Each state holds some of the marks te vu tu gu vi po va ve ro, at most 4. A symbol removes its mark if there, or adds it if room remains.

Each row, then its state:
[-227  248  234  150  662  137 -255  304  270  535  669  243  466  321  376  325  -56 -202 -265  707]
state: [tu gu po]
[ 358 -264 -349  -83 -867  -10 -154  -98   33  509 -558 -602  301 -723  381   20  154  -20 -335 -123]
state: [vu tu vi va]
[-316   39   44  323 -858   95 -181  108 -257 -716  131 -389  592  490 -239  269  303 -168  565   95]
state: [te va ve]
[-267 -453 -112  318 -680  279 -662  -81  151  216 -153 -540  -49  -33 -371  150  372 -149 -205 -616]
state: [vu va]
[-437 -251 -174  451 -670  163 -413  265 -138 -475  157 -483  959  297 -326  545    1   64   31 -238]
state: [va]
[-125 -171  221  604  636  407 -153 -146  582  384  309  137  233   96  717 -271 -339  -56   65  579]
state: [tu po]
[-299  -90  384  462   77  323    6 -588  453  765  394  -23 -622   12  491 -625  268 -243 -327  575]
state: [vu tu po ve]
[ 195 -346  -10 -366 -787 -127  408   93 -326 -422  358 -987  529  -67  131  447  -61  -63  317  -58]
state: [vi va ve]
[  278    64  -390   691 -1053   127  -119    78   134    69   370  -505   598   542    67   373   -33  -421   229   479]
state: [tu va ve]
[ 322  235 -768  811 -542   13 -447 -172  -53  444 -339   15 -155 -338 -143 -306 -174 -211 -411 -252]
state: [vu tu va ro]
[-362 -337  601 -512  287   58  708  -49  -80 -180  701 -544  285    0  356   47    1 -112  -53  172]
state: [vi po ve]
[ 125  278 -382  233 -234 -119 -744  556  -81  389 -490  299  389   63  159  714  -65  -24  730  568]
state: [te tu gu va]
[ 532  241 -505  783  339   62  -25 -168  538   51  -49  630  225  -42  -74 -232 -698  417 -376   28]
state: [tu ro]
[-370 -550  597 -549  370    0  256 -345  -54   16 -331 -295 -265 -438  419 -721  281 -171  106 -207]
state: [te vu vi po]
[-469  249  393  381  731 -155  -72 -284 -203 -535  362  529  544  266 -125 -684 -239  -82  152 -272]
state: [te po ro]
[-292 -895  323 -539  643  -64  468 -165   38 -106  183 -609  273 -418  503 -183 -203  199  445 -295]
state: [vi po]
[-270 -531  381  350 -413  731  208  -95  468 -129  -91  184  -11   14 -513 -149  589  188 -967 -281]
state: [vu]
[ 272 -359  158 -817 -350  177  445  147  119  136 -299  -61 -982  -73 -256  288  496  336 -541  192]
state: [vu gu vi ve]
[ 392  325  190  -42  324  398  -89  502  286  108  -96  949  541  377  201  388  133  -85  107  648]
state: [te tu gu]
[-453 -481 -360  518 -804  209 -419   80   53    2 -314 -517   52 -170 -414  168  435  -75 -429 -660]
state: [vu va]
[ -87  230  -71  -39  380 -227 -316  226  -60  184 -581  919 -824   91 -681 -168  256  114 -445 -418]
state: [te vu gu ro]
[ 327 -300 -341 -342 -602  310  709 -440  451  398 -422  -92 -654 -473  453 -459  107   51 -402  532]
state: [vu tu vi ve]
[  26  273 -403  574 -588 -413  -53  -33 -209 -679  531 -311  330  407 -584  109 -465   19 -159 -250]
state: [va ve ro]
[-163 -245   54  515  638  478 -218 -403  612  444  342   45  325   35  571 -233 -302  -38  189  417]
state: [tu po]
[ -704  -190   417  -195   597   137  -387    -4   293   413   370   -37 -1013   297    16   -30   580   -31  -516    21]
state: [vu gu po ve]
[  -54  -379   148  -374 -1022    -3   426    86  -152   -28  -374  -731   353  -472    23    82   200  -109  -595  -622]
state: [vu vi va]
[   3 -426  -91 -462 -543 -387   37  -87 -269 -474 -292 -689   75   35  105  283  -16   27  947  145]
state: [te vi va ve]
[ 244  472  117  240  278  299 -234  498  211  -42 -122  985  707  438   65  547  306 -186  170  723]
state: [te tu gu]
[-596  300 -325  470  285 -613 -401  -27 -462 -251   60 -178  455  -31  -61 -298 -321 -189  770 -551]
state: [te po va ro]
[ 531   19 -149 -466   83 -348  631 -343 -216 -940 -210  100 -323 -241 -107 -335 -262  289  691   41]
state: [te vi ve ro]
[ 220   89   -4 -150  671 -203  411 -275   27  330  125    0  194 -681  709 -520 -665   68   65  119]
state: [tu vi po ro]
[ 139  -35 -363 -245 -190 -438  193  -17 -518 -500 -503 -403  355 -525 -132 -155 -370 -110  712 -553]
state: [te vi va ro]

Trace:
Answer with the state's row; about right is enough.
start [ 552  751 -451  648 -140  193  413 -323  180 -371  496  450  -22  490  -85 -275 -441 -114 -318  558]
tu [ 152   50 -326  318  273  124  174 -224  240 -635  346  208 -570  416 -530 -191 -397  474  147    0]
tu [ 541  672 -263  556 -377  214  412 -402   57 -386  521  619  110  449 -263 -343 -411  -26 -222  487]
vi [ 866  395 -501 -119  -87 -249  799 -444  137  -59  143  204 -209 -405  399 -219 -482   50  120  449]
ve [ 652  264 -192 -241 -130  -35  782 -161  -51 -156  167  476  627 -546  238 -184 -485   13 -409  169]
ve [ 918  215 -479 -199 -154  -58  818 -317  117 -140   19  124 -229 -447  189 -253 -633  239  102  416]
vi [ 438  609 -262  575 -223  254  488 -422  134 -219  538  442   20  362    6 -279 -537   -6 -421  477]
gu [ 774  621 -450  299  265 -139 -160  128  174  119  248  460 -602  392 -264  160 -532  145 -117  654]
ro [ 376  539   79  -63   56  264   51  284  426   87  285  534   69  553  -14  488  154 -192 -257  841]
te [ 321  307   60  220   94  230 -328  135  322  180 -161  610 -405  429  169  217  -25   48  622 1093]
gu [ 203  371   21  454 -483  435  367 -147  453  -20   95  490  388  583  235 -146  112 -139  378  929]
va [ 177  111 -482  583 -746  -88 -573  100  115 -172 -186 -165  189  125   59   71  -86 -405  892  504]
va [ 160  366  -58  400 -170  445  122 -218  383 -358  -77  761  485  656  161 -233  111 -322  407  862]
va [  99  257 -353  635 -839  -54 -462  -38   -4    7 -317  -71  117  308  196  262  -65 -367  789  450]
te [  167   321  -357   529 -1089   203  -154    22    87   -24   272  -233   639   371   196   395  -137  -357   -20   653]
vu [   58    80  -493   545 -1185   201  -584  -215   423   504  -260  -272  -282   -36   121  -219   141  -389  -173   268]
ve [  40   38  -94  687 -950  439 -343  -84  117  288 -283 -177  547 -148  -30  -21  408 -303 -547  -90]
vi [ 253 -272 -295  -71 -890  -42  172 -193  164  523 -649 -459   80 -711  209  -78  -18  -52 -272   68]
vi [   59   -25  -272   497 -1017   438  -253    71   116   336  -243  -166   461   -70     2     1   313  -556  -649  -144]
va [ 164 -131 -341  666 -402  764  -77 -224  728  542 -413  304 -227 -195   81 -275  220 -160 -680  361]
tu [-284 -438  264  106 -422  761  102  -21  343 -206  -43   61    2   21 -429  -88  582   96 -932 -319]
va [-285 -391 -313  354 -928  242 -462   18   74  -76 -363 -349  -39  -32 -554   90  199  -53 -384 -478]
vu [-172 -244 -150  455 -607  117 -323  156   28 -626  263 -342  822  289 -365  688   77  -94  -84 -355]
va [ -46 -824 -180  192  420  660  -55   34  795 -763  -37    3   85  293 -449  263  -65  614  217  148]
ve [  -9 -246  289   10 -224  632  262  -64  509 -879  613   69  309  770 -516  164   38  376 -190  293]
gu [  -2 -179   22 -174  212  329  -46  304  412 -384  349  108 -750  608 -572  717  143  490   60  437]
po [-419  -31  702 -277  627  -27 -147  277  -55 -183  995  -15 -136  654   60  447  120  -39    2  246]
vu [-482  -71  554 -190  533  143 -474  113  191  374  284 -260 -860  218   89  -90  567    1 -391   69]
ve [-586  -92  552 -134  307  175 -304  228  152  415  335  151 -196  147 -139   11  620 -196 -904 -343]
vi [-332 -396  478 -816  611  -89   88  153  -88  682  -17 -338 -511 -338  376  -93  482  220 -543 -152]
po [  214  -214   592 -1014  -168   110   535   242  -254   -30  -239   176  -122  -395  -167   210   461   142  -832  -165]
gu [ 131 -913   18 -634 -267  293  628 -120  322  -50 -699 -138 -322 -474 -109 -249  325  260 -641 -220]
ro [ 104 -144  -98 -387 -163   32  838 -166 -230 -190 -293  150 -110 -548 -315 -363  197  190 -819 -420]
po [ -66 -184   74 -389  318 -200  449 -532 -133  213  127 -279 -471 -796  182 -834  -55   24 -433 -782]
vu [ -22   16  353 -372  651 -183  678 -262 -450 -311  659 -158  427 -494  214 -362 -415   34 -323 -415]
ro [-193 -757  264 -516  967   31  503 -172  185 -154  216 -630  199 -429  447  -47 -191  189  255 -242]
ve [-347 -425  694 -524  325  115  696 -419  -66 -379  697 -625  294   -4  312  -92   24  172   23  226]
po [ 335 -678  -92 -744  -41  331  965    9  375 -540  -30 -346 -313  -98  261  216 -133  494  386  241]
ro [ 336   48  130 -488    3 -165  998 -121 -242 -807  396 -207 -143   -2 -154  -14 -333  271 -142    4]
te [ 358  -13 -166 -267  218 -450  723 -335 -279 -697 -212    0 -505 -206  -95 -354 -387  187  698  190]
te [ 515  139    1 -443 -235 -111  992 -382 -226 -850  271  -27    0 -137 -210 -291 -284  191 -161 -157]
va [ 379  104 -519 -143 -538 -645  257 -157 -473 -479  125 -793  -88 -301 -104   80 -509  239  265 -337]
ro [ 185 -338 -169 -235 -962  -76  632  -46 -320 -612  133 -562  485 -108 -240  516   48   -9  244  -81]
ve [ 135 -628 -326 -324 -415  -51  276  379 -117 -484 -166 -981  555 -279  -73  616 -275  239  438 -406]
ve [  -8 -337  -12 -425 -884 -178  495  119 -371 -572   97 -958  676  -13   40  270  -76   -2  307  -40]
po [ -298  -527   117  -247  -264  -452    93  -213  -186  -136   250 -1208   111  -356   437   128  -113    21   597   -47]
ve [-472 -399  316 -305 -212 -442  280  149 -337  -35  350 -810 1010  -63  459   48   68 -140   35 -167]
ve [ -235  -376   196  -391  -218  -421    87   -85  -303   -85   494 -1236   105  -403   355    69  -169   -65   504   -29]
vi [-487 -173  264  534 -300 -180 -309  -65 -217 -112  797 -865  484  534 -154  201  -49 -105  216 -133]
vi [ -249  -445    -4  -343  -205  -356    26  -183  -301   -66   473 -1104    77  -135   361   363  -187   -37   447  -176]
ve [-265 -294  162 -229 -192 -394   90    4 -439 -219  195 -841  924 -351  292  183   81 -162  214 -388]
va [-248 -671  191 -401  785  -51  474  -96   35  -74  347 -640  132 -428  608  -58  -35  231  171 -164]
po [ 296 -622  112 -618   59  334  743   26   13 -638   87 -211  729  -55  177   81   12  276 -189   -1]
te [ 239 -571  -86 -567  315  339  592  123   63 -487 -498   17  132 -308  188   89  108  257  733  -29]
ro [ 402  106   82 -512  307 -152  922 -232 -341 -837 -112  357  437 -301 -246 -472 -168  188  153 -390]
va [ 266  -36 -441 -128 -286 -674   15 -135 -712 -442 -540 -245  376 -482 -167  122 -363  146  741 -611]
te [ 445   60 -446 -273 -460 -576  493   74 -427 -675   34 -570  683 -252 -443  115 -335   90 -137 -642]
ro [ 145 -550 -473 -347 -593 -250  184  266   -1 -335 -358 -915  562 -351  -36  403 -287  194  438 -269]
te [ 110 -424   90 -588 -392 -148  222  192 -407 -515 -362 -327  874  -72  135  334  231 -148  362 -110]
gu [ 123 -126 -124 -902 -119 -485  -63  466 -554 -122 -597 -377  230  -17 -155  734   47  142  645  -30]
te [ 214 -162  -24 -783 -331 -281  205  656 -330 -326 -115 -398  617 -122  -61 1001  193   35   10  -71]
vi [-145 -114 -537   34   93 -222 -818  699  -68 -149  -98 -187  179  263 -554 1011 -187  146   72 -198]
po [-586   34  285  143  184 -383 -530  575 -526  205  528 -457  707  317 -229  676  -46 -258  -63 -343]
tu [-153  179 -246  406  109 -141 -948  545   87  801  379 -227  310   42  396  680 -269 -221  310  280]
va [-143  320  466  168  598    4 -205  287  329  659  623  491  395  371  406  349 -102 -142 -264  418]
vu [-189  263  374  131  580  305 -595   50  324 1074   79  258 -475 -212  364 -128  372 -290 -688  408]
vu [ -16  259  391  104  732  288 -343  283  267  628  595  532  571  275  356  312  -23 -243 -317  437]
ve [ -85  239   86  100  691  -61 -320   84  356  519  634  130 -326  216  608  361 -251  -59  201  827]
po [ 328  248  -38   90  -83  215   -8  392  431    3  333  635   89  717  -62  517  -30 -101 -365 1011]
va [ 287  174 -431  209 -591 -115 -640  296  161  398  -86 -136 -107  415   40  830 -250 -213  188  686]
ve [ 170  377 -473  275 -508   21 -298  669 -206  369   47  123  795  465  -98  833  -89 -267  -22  271]
te [  28  344 -439  280 -183  -76 -874  504  -45  246 -366  266  427  161   46  497 -157 -357  722  370]
va [ 352  379  118  102  330  391 -176  371  186  208 -193  989  554  421   49  404  118 -186   90  692]
va [ 160  516 -532  114 -176   67 -812  627  -94  372 -568  186  534  126   77  647 -118 -250  680  384]
te [ 197  401 -345  172 -624  -47 -456  647   63  293 -106  -34  608  338  110  770   69 -308 -174  496]
tu [ -57 -143 -233   39 -230  -63 -732  571   24   71 -189 -289  175  242 -458 1064 -103  327  238 -149]
gu [-116 -177 -338  453 -713  116 -299  166   22 -550  113 -329  926  155 -365  625   38   64   82 -313]
ve [ -87 -210 -556  497 -635   26 -421  -19   86 -590  113 -695 -121  470 -369  599 -117  157  384  -49]
vu [ -283   -82    39   298 -1333   175  -267  -128   -54  -171    13  -473    24   276  -339    23   477  -237  -642  -188]
ve [-278 -534 -479  496 -638  209 -538   80  227    5 -541 -403   35  -32 -447   87  311  -20 -358 -551]
te [-371  -38  145  345 -996  258 -389   -4 -105 -116 -575 -198  338  -22 -278  -77  617 -333 -138 -647]
gu [-216 -127   81   50 -480   -3 -822  487 -261  198 -702 -137 -287  172 -558  453  513 -310   76 -339]
vu [ -76  277  151  -33 -221 -131 -631  626 -175 -224 -401   98  630  416 -283  842  202 -225  357 -194]
vi [ 165 -124 -202 -789  -75 -450 -206  546 -474 -181 -557 -381  380 -386 -104  585   51  -34  821  -63]
vi [-181  181   69  -79 -295   -9 -597  630 -417 -330 -229  229  650  376 -366  578  414 -132  271  -32]
va [ -38  -44   97 -155  719  217 -310  541  327 -440 -352  769  -76  443 -366  570  145  305  570  193]
ve [ -89  240  352 -307  197  232   16  337  -28 -557  243  538  -46  697 -429  366  362 -245  336  628]
gu [-250 -237  128   68   38  528  -43 -321  553 -788 -240  182 -537  524 -292 -220  240  261  916  374]
tu [ 183  226  148  390 -337  499   98  -40  489 -388  217  485  581  397  145 -195   58 -249  378  914]
gu [  88  427 -234   30   68  193 -124  176  396  169 -216  484 -362  489  166  194  176   55  510  935]
te [ 372  557  -86   85  -59  309  -23  335  241  121  383  520   40  767  135  511   18    0 -159 1190]
ve [ 530  274 -289  128  426  437 -393  405  738  383 -134  624   61  181  102  498 -122  269  -89  732]
te [ 178  245   -5  103  173  346  -95  558  157  238 -209 1127  392  415   37  548  208 -144  101  719]
ve [ 242  352  -80   33  272  165 -302  209  262  172 -158  637 -392  515   10  345  -24  -16  529  806]
ve [ 255  496  -57  -47  305  174 -149  434  298  101 -244  946  472  346  -40  308  217 -182  130  716]
po [-337  305  274  214  841  186 -463  198   60  571  137  619   99  242  652   74 -235 -310  624  567]
te [-114  271  322  117  546  197 -205  283   64  438  497  384  456  463  444  312    3 -248 -112  526]
ve [ -86  252   47  207  624    7 -321  -15  268  508  576   88 -333  462  476  264 -315   70  136  723]
gu [-195  214  267  543   61  395  124 -193  335  271  813  149  252  448  642  -30  -89 -290   73  782]
gu [ -17  311  173   81  531   56 -241  103  443  562  613  244 -441  462  607  102  -94 -162  152  811]
gu [-205  145  316  386  222  449  177  -74  481  248  824 -113  395  519  671 -242   -1 -426  107  615]
vi [ 112 -304  -46 -370  150   13  558 -357  406  222  308 -402 -119 -306  952 -251 -324  -31  265  622]
tu [ -89 -394  587 -632  357   35  755 -174  -86 -285  831 -567  176    4  502   75  -36  148  152  259]
te [-296 -459  605 -678  538  -58  310 -227 -123 -249   71 -374 -169 -159  524 -314   50   -2  842  214]
po [ 132 -183  286 -767  -62  199  938 -122 -128 -778  138  -76  400  122  130 -112  285  -63  437  266]
gu [  203  -132   169 -1067   391  -177   457   176   -73  -281  -154    67  -458     2    95   502   145   218   606   511]
te [ 406  -19  181 -949 -175   -3  600  317 -200 -430  195 -184 -109  222  -89  542  219  382  -85  517]
vi [ 187 -241 -119 -171  369  444 -196  311  378 -268  332   89 -783  865 -463  844  136  428  174  494]
vi [  310   -70   287 -1049   112    13   672   280    52  -381   358    11    36   218  -150   555    41   123  -104   435]
gu [ 519 -631  -64 -920  -78  123  769 -277  117 -558   56 -454 -234  -39  146  142  -56  459  432  294]
te [ 223 -163  383 -921 -321   69  971  -20 -128 -751   60   86  243   -7   85  -62  178   86  498  262]
te [ 312 -504   17 -757  -49  279  768 -104  210 -499  113 -297 -391  -87    3  138   87  422  430  244]
po [-404 -291  491 -751  149   73  806 -193 -154 -404  703 -601  162   46  452 -169  -34   13  183   17]
po [ 404 -606  126 -757  -56  194  737 -162  264 -627   46 -456 -167  -11  169   88   81  308  343  431]
vi [ -51 -200  115  298  -91  580  390  -97  446 -951  469   57  197  742 -407  224  115  304  -63  344]
tu [ 383  -68 -399  410  -29  564   37 -239  627  -74  153   56 -300  347  283   58  -77   26  301  962]
vu [  52  147  101  314 -715  714  235 -205  378  190   -1  302 -251  329  225 -321  417 -169 -701  436]
po [-295   -4  180  520   63  356 -153 -570  432  747  233  142 -665   55  508 -595  212 -199 -296  423]
ve [-258   23  401  686  133  620  -47 -379  371  702  153  163  283 -168  533 -400  376 -407 -643  133]
ro [ -21  202  -33  543  456  110  -13 -514  206  636  214  241 -369 -392  396 -759 -134 -264 -596 -258]
tu [-491    0  510  486  496   71   57 -307 -137  124  460  252   36 -153 -205 -749  338  -89 -759 -782]
tu [ -80  229 -141  765  239   63 -151 -476  214  725  249  228 -437 -236  296 -914 -272 -137 -752    3]
tu [-259  128  506  331  250   81   96 -280 -167  293  435  284 -359 -117 -233 -628  136  -44 -905 -780]
po [  47  -86  -19  425   80  297  147 -244  374   15 -174  282 -627 -180 -633 -777  -59  327 -798 -568]
ro [ -379  -529   222   105  -260   808   264    30   517  -167  -183   226    73   100  -471  -308   647   -37 -1009  -417]
vi [ 207 -615  192 -575 -369  378  571  -34  271  -33 -702  -82 -375 -513   11 -348  392  314 -580 -356]
po [-437 -519  772 -484  147  199  713 -241  148   63  169 -421  168 -256  394 -420  389 -123 -568 -367]
ro [-180 -170  299 -190  307 -197  441 -528 -137  228   99 -255 -486 -701  -61 -701  -82   39 -497 -777]
vi [-460  224  370  338  437 -110  188 -460  -68  103  538  225 -161 -120 -304 -741  120  -60 -914 -555]
vi [ -60 -242  201 -187  356 -218  425 -436 -241  194  -66 -287 -318 -626  226 -795 -195   43 -318 -551]
vi [-490   88  450  401  313  -44   82 -270  -54  -43  486  174 -237 -164 -364 -725  161 -120 -995 -659]
te [-507  -81  581  394  562 -196 -266 -485 -126  129   37  329 -578 -305 -124 -940  130   51 -241 -578]
po [-158  378  403  359 -106  369  206 -180 -191 -406 -244  766 -166 -104 -700 -647  379   49 -459 -585]
va [-148  231 -344  354 -637 -145 -385  -93 -347   22 -482   65  -60 -145 -599 -546  -49 -132   30 -875]
vu [ -74  355 -256  437 -391 -553 -112   82 -465 -798   -1  225  748  330 -476  109 -140 -157  489 -580]
po [-303  195 -151  522  104 -622 -606 -176 -241  -98  160 -163  498  -53  -46 -188 -330  -83  700 -577]
po [-114  358 -312  416 -476 -463 -319   30 -402 -716  -60  278  714  277 -521  -64 -313  -68  367 -451]
te [ -52   57 -675  633 -180 -255 -456   86 -198 -397  107 -208  321   94 -557  126 -537  343   49 -669]
va [ 208  276  -64  650  268  273  258 -176  144 -647  342  680  283  233 -605 -103 -345  402 -333 -317]
gu [ 193  195 -221  -62  607 -196 -108  405  144 -340  173  659 -309  380 -669  433 -334  612 -121  -87]
vi [ 430  324  -13 -815  429 -277  783  182 -309 -304   48  382  134 -194 -370  226 -324  405 -159 -267]
ro [  346  -556    66 -1018   565    36   317   358   210  -205  -293  -135  -191  -274  -218   753   -19   383   167   153]
gu [ 177 -653  285 -588   94  401  812  184  218 -719  -16  -79  521  -70 -105  150  157  248 -268  -18]
vu [ 273 -693  136 -526 -101  362  673  -48  366   19 -439 -341 -283 -757   40 -125  394  260 -445 -299]
te [ -49 -455  389 -697 -288  573  863 -113 -132 -379 -538   75  107 -402 -183 -449  691 -114 -348 -242]
po [-406 -632  593 -501  481   70  322 -319   39  108 -370 -264 -220 -573  396 -725  428 -169  118 -333]
po [  29 -565  484 -568 -222  338  653  -65  -52 -403 -679  157  331 -343   -7 -194  478 -135 -179 -142]
vu [ 259 -578   48 -475  479  282  721   21  147 -672 -570  -21  369 -438  247  -46   -9  360  761    6]
po [-531 -362  723 -526  535  115  444  -21 -352 -213  129 -114  477 -239  495 -341  129 -202  459 -280]
ve [-164 -365  571 -556  539 -152  493 -230 -128 -410   79 -373  -13   52  445 -437 -116   12  909  299]
vi [-591  -31  757  289  608  148  190 -228  -20 -491  536  -75  190  664  284 -283  309 -237  599  215]
po [-357 -393  237  179  211  339   57 -274  650 -611 -194  192 -324  586 -370  -39  135  229  824  355]
va [-246  123   33  308 -724   20 -179   84 -221 -664   29 -293  587  584 -228  384   83 -250  611    8]
gu [ -15   27 -169  -58 -376 -150 -647  254 -261 -217 -140 -215 -365  668 -511  773   81   87  789  189]
te [ 123  200  -68  -18 -423 -107 -509  628 -188 -288  230 -200  249  737 -541  912   90  -79   -4  263]
